Each row is followed by its group and then its class within the group.
[ 0.58 -0.79 -0.64 -0.46 -0.32 -1.17 -0.02 -0.77 -0.69 -1.59 -0.56 -4.55
  0.04  0.57 -0.87  1.08 -0.18 -0.25  0.49  1.15 -0.11 -0.78 -0.24 -0.35
 -1.54  2.19  0.71 -0.58  0.25  2.09 -0.66 -0.94  0.63 -0.86 -0.89 -1.38
 -0.38 -5.81 -0.39 -0.34 -2.90  3.03 -0.64]	topam > X
[ 4.86  1.51 -1.18 -0.43  2.39  1.53 -4.91 -0.11 -0.53  1.24 -0.91 -0.64
  0.43  0.20 -2.13  0.08  2.02 -0.36 -1.27  0.43 -1.66  0.46  0.13 -0.20
 -1.93 -0.28 -0.31 -0.43 -1.09 -1.02  1.10  0.76  0.12 -0.27 -0.10 -1.06
 -2.09 -0.34 -0.23  1.13 -2.15  1.94  0.78]	vov > T
[-3.32  0.60  1.07 -0.68 -0.55 -0.47  1.43 -0.58 -1.75 -0.88 -0.74 -0.51
 -1.05  0.34 -0.73  1.10 -0.86  0.51  1.36 -0.39 -3.82 -0.64 -0.53 -0.01
 -3.13 -0.12  1.22 -0.89  3.63  1.31 -0.77  1.31 -0.80  0.34  3.92  0.30
 -0.10  2.28 -0.51  0.37  0.72 -1.71  0.20]	duro > P
[ 3.68 -0.58 -0.04 -0.40  2.03 -1.77 -0.05  2.40 -0.44 -0.43 -1.17 -4.94
  0.65 -1.22 -2.62  2.29  1.73 -0.32  1.00  0.36  1.45 -0.83  0.31 -0.07
 -0.76  0.78  0.97  1.08 -0.64 -0.12 -1.87 -2.62 -1.25 -1.31 -0.55 -1.17
  0.71  0.00 -0.90 -2.55 -1.52  4.22 -0.20]	rudet > K
[ 3.62 -1.27  2.48 -0.62  2.37 -0.48  1.93  2.94 -0.60  0.86 -2.24 -1.33
  0.81 -0.09 -0.36  2.52  0.27  0.81  1.38 -1.30 -0.97  1.26  0.16  0.40
 -1.97  1.27  0.24  2.83  0.29 -2.43 -2.85 -0.55 -2.32 -0.80  0.78 -0.70
  0.32 -1.51  0.78  0.04  0.54  0.15  1.24]	rudet > S
[-0.96 -1.32 -1.65  0.92  1.92  0.81  0.07  1.78  0.47  1.05 -1.90  2.10
 -0.45 -0.09  0.16 -2.68  0.21  0.12  0.12  0.69  2.46  0.96 -0.34  0.24
  3.61 -0.42 -0.99  1.56  2.40 -2.42  1.01  0.98 -1.79  1.02 -5.95 -2.52
 -0.04 -0.73  1.68  1.75  0.87 -1.20  1.22]	vov > L
[-2.31  0.11 -0.34 -0.04  1.40 -0.67 -0.61  1.82 -1.33  0.29  0.42  0.34
 -0.07  1.98 -0.47 -3.17  0.03  0.09  0.53  0.86  4.45  0.10 -0.01  0.09
  2.80 -3.20 -1.90 -0.05  0.21  0.33  0.21 -0.56 -0.37  0.62 -2.27 -1.95
  0.11 -0.37  1.45  1.27 -0.03  0.42  0.19]	vov > L
[ 6.32  1.05 -1.47  0.63  3.66 -0.31 -1.90  2.13 -0.62  0.23 -2.05 -0.64
 -0.11 -0.45 -0.27 -1.85  0.00 -0.12 -1.42  1.68  1.65  0.99  0.43  0.06
  2.53 -1.26 -1.62  2.30  1.46 -0.89  1.06  0.97 -2.61 -0.03 -0.15 -2.69
 -0.10  0.00  2.13  3.40 -1.00 -2.01  0.86]	vov > L
[ 1.20  2.41  0.85  0.47  1.51  0.51 -0.77 -0.22 -0.15 -0.37 -0.39 -1.03
  2.00  0.93 -1.62  1.67 -0.93  0.06  0.69 -1.11 -7.01 -0.51 -1.30 -0.59
 -7.75 -1.26  0.65 -0.43 -0.22 -1.51 -0.28 -0.52  0.13  0.51 -1.01 -0.61
 -0.22  0.71  1.33  1.89 -1.22  0.57 -0.30]	topam > A
[-4.19  0.68  1.27 -0.37  0.33  0.66 -1.19  1.13 -0.39 -1.57 -1.18 -1.28
  1.35  1.67 -1.71  1.62 -0.51 -1.01  2.68 -0.16 -1.88 -0.89 -1.31  1.67
 -4.25 -2.40  0.24  1.54 -0.50 -1.72 -0.31 -1.15 -0.44 -1.09 -4.66 -2.03
 -1.37 -1.03 -0.14 -2.00 -3.08  2.03  0.80]	topam > W
[ 4.65 -0.42 -0.74 -0.20  2.25  0.70 -0.85  1.33  0.73  0.21 -2.68  0.99
  0.77 -0.01  0.08 -1.06 -0.56  0.00 -0.13  1.76  4.88  4.10  0.41 -0.56
  3.93 -2.82 -1.99  0.78 -0.56 -0.61  2.10  0.19  0.50  0.65 -3.19 -3.17
 -1.54 -1.03  0.03  0.79 -0.15  1.05  0.67]	vov > T
[-7.92 -0.14 -0.40 -0.19 -1.62 -0.47 -1.35 -2.18 -0.31 -0.50  1.10 -3.36
 -3.37 -0.13  0.62 -1.07  2.84 -0.71 -0.33 -0.96 -5.85  0.26 -0.11 -1.31
 -4.14  0.40  0.94 -0.60  3.60 -0.70  1.55  0.91 -2.53  0.11 -1.14  0.60
  0.41  1.85  0.74  0.26 -0.70 -2.27 -1.04]	duro > R
[ 1.53 -1.39 -0.90  0.04  3.14  0.28 -1.87 -1.71  0.21 -1.33 -0.35 -0.37
  0.07 -3.85  0.54 -0.46  0.29 -0.24  1.04  2.00  4.97  0.87 -1.12 -0.02
  4.74 -1.96 -2.16  2.06  1.21 -0.25  1.06 -1.38 -0.03  0.56 -4.60 -1.78
 -0.11 -1.05  3.78  6.39  1.06 -0.65 -0.25]	vov > J
[-7.92 -0.71  0.87 -0.94 -4.46 -0.18  2.60  2.64 -2.58 -1.13 -1.11 -0.75
 -1.50  0.75 -0.38  1.32  0.92 -4.34  0.54 -1.91 -2.95  0.37  3.02  0.98
  2.45 -1.24  1.44 -1.08  4.02 -1.73 -0.85 -1.80 -0.15  0.40  3.33 -0.19
 -0.01  1.21  0.05 -5.86 -0.95  0.54 -0.07]	duro > D
[ 5.59  0.14 -1.26  1.30  3.01  0.80 -1.79  1.53 -0.57 -0.70  0.28  1.18
  1.09  0.30 -1.01 -0.95 -1.16  0.13 -1.44  0.24  4.73  0.39 -0.75 -0.78
  3.56 -0.26 -3.42 -0.78 -3.02 -1.16  0.99 -0.42 -0.93  1.14 -3.25 -0.91
 -0.07 -0.70  4.36  3.88 -1.32  2.00 -0.14]	vov > T
[ 7.13 -0.35  2.44 -0.35  2.09  0.42  0.43  2.73 -0.36  1.29 -1.60 -3.66
  0.76 -0.17 -0.64  1.42 -0.23 -0.58  1.13  1.77  3.85 -0.01  0.36  0.15
  2.37  0.64 -0.63  1.70 -0.47 -0.08 -0.87 -0.84 -0.24 -0.01  7.33 -0.86
  0.53 -2.58  1.77 -0.03 -0.95  4.45  0.71]	rudet > B
[-6.85  0.14  1.15  0.14 -3.16 -1.28  0.44  0.60  0.07 -0.80  0.21 -2.23
  0.31  0.20  1.18  1.36  0.98  0.97  0.15 -2.12 -4.40  0.30  0.57  0.72
 -3.85  1.83  0.55 -2.26  2.71 -0.19  0.88  0.37 -1.06  0.20  1.44  1.24
  0.04  1.43  0.27  2.14  0.70 -2.53  0.00]	duro > R
[ 0.44  0.24 -0.01 -0.16  2.29 -0.06  1.78  0.25  0.78 -0.38 -1.54 -1.45
 -0.48 -0.39 -1.07  0.58  0.86 -0.03  1.73  0.65 -2.65  0.58 -0.37  4.60
 -2.10 -0.67  0.63  0.94  1.14 -0.91 -0.52 -0.22 -0.14 -0.33 -0.41 -1.06
  0.12  0.34 -0.70 -0.85 -1.34  0.90  0.83]	topam > X
